Below are the code and all the weights of a small trained network. Each question names an input and a class and asks about switching units off, where a switched-off unit gives its printed mean instead of its output.

import numpy as np


def w(rows, s, z=0):
    codes = np.array(rows[::2]) - 128.0
    scale = np.full(codes.shape[1], s)
    scale[-1] = z or s
    return codes * scale


def f(y):
    return y / 2 * (1 + np.tanh(0.7978845608 * (y + 0.044715 * y**3)))


def log_softmax(a):
    a = a - a.max(-1, keepdims=True)
    return a - np.log(np.exp(a).sum(-1, keepdims=True))


def net(x, mask):
    res = np.array(x, float).reshape(1, 3) / 4 @ E
    y = f(res @ A[0][:, :-1].T + A[0][:, -1])
    res = res + np.where(mask, y, B[0][:, -1]) @ B[0][:, :-1]
    return log_softmax(res[-1] @ U[:, :-1].T + U[:, -1])


A, B = {}, {}
E = w([
[135,133,7,137,204,169,208,143,109,57,207],'x0',
[209,85,101,44,90,20,207,137,177,109,127],'x1',
[130,144,117,86,89,195,115,137,136,171,45],'x2',
],0.012)
A[0] = w([
[110,129,127,147,133,254,102,126,113,129,165,252],'n1',
[114,138,221,144,124,177,91,137,141,135,150,146],'n2',
[135,128,70,106,113,194,133,133,141,137,74,190],'n3',
[107,131,172,163,149,110,108,121,106,118,217,46],'n4',
[136,116,52,123,127,40,147,125,129,115,200,136],'n5',
[129,126,120,110,122,140,95,159,122,95,137,43],'n6',
[122,128,92,140,137,125,126,129,126,115,223,222],'n7',
],0.017,0.003)
B[0] = w([
[139,143,3,147,147,139,185,135,146,123,157,248],'n1',
[130,108,199,112,125,97,114,122,114,116,133,207],'n2',
[139,146,10,133,146,145,169,144,161,114,136,194],'n3',
[144,136,104,98,107,146,134,138,149,142,87,191],'n4',
[124,154,25,126,141,188,147,145,147,127,105,252],'n5',
[98,165,109,170,121,72,150,120,141,172,157,129],'n6',
[113,131,73,166,151,128,156,122,129,119,161,219],'n7',
],0.016,0.021)
U = w([
[154,146,125,91,78,129,147,156,188,140,81,249],'0',
[107,182,53,192,187,173,170,137,110,107,192,48],'1',
[112,97,249,140,79,91,76,94,90,155,133,86],'2',
],0.012,0.0019)

Each question gives the input, the list of numbers given to net, and the class t.
The units are the neurons (one row each of A and B). Each row of codes is followed by its name. A weight is (code - 128) times the scale printed after its matrix; where a second scale follows, it is the last column's (A, B and U).
mask holds one flag per neuron, in row order. A switched-off neuron (its flag False) gives its mean, the last column of its row in B, instead of its output. The means were averaged over made-up inputs and are rounded, as every weight is.
A unit's drop is (log p(t) with every unit on - log p(t) with that unit switched off) / (log p(t) with every unit on - log p(t) with every unit switched off).
The circuit of an input: a set's keep is (log p(t) with only the set's units on - log p(t) with every unit switched off) / (log p(t) with every unit on - log p(t) with every unit switched off). Starting from all 7 units, units are removed one at a time, each time the one whose removal leaves the highest keep (on an exact tie, the one counted first), for as long as the keep stays at least 0.8.
units of the circuit, in order: the units of the circuit, biggest drop first
k most important neurons: the k neurons with the biggest drops, biggest first
drop when u is switched off: that unit's drop, to one decimal
input [-5,8,-5], class 0: units of the circuit, in order	(n1)
input [-5,-8,-5], class 0: units of the circuit, in order	(n2; n4)
input [-1,3,2], class 0: units of the circuit, in order	(n1; n7)
input [-4,3,-6], class 0: 3 most important neurons	(n1; n7; n3)
input [-3,-1,1], class 2: 2 most important neurons	(n5; n1)
input [-3,4,-2], class 0: 3 most important neurons	(n1; n7; n3)
input [-4,6,-4], class 0: 3 most important neurons	(n1; n7; n3)
input [-7,-7,-4], class 2: 2 most important neurons	(n2; n5)
input [-4,-2,1], class 2: drop when n5 is switched off	0.1
input [-3,8,2], class 0: drop when n1 is switched off	0.3
input [-7,8,-5], class 0: drop when n7 is switched off	0.3
input [-4,2,-2], class 2: drop when n1 is switched off	0.2
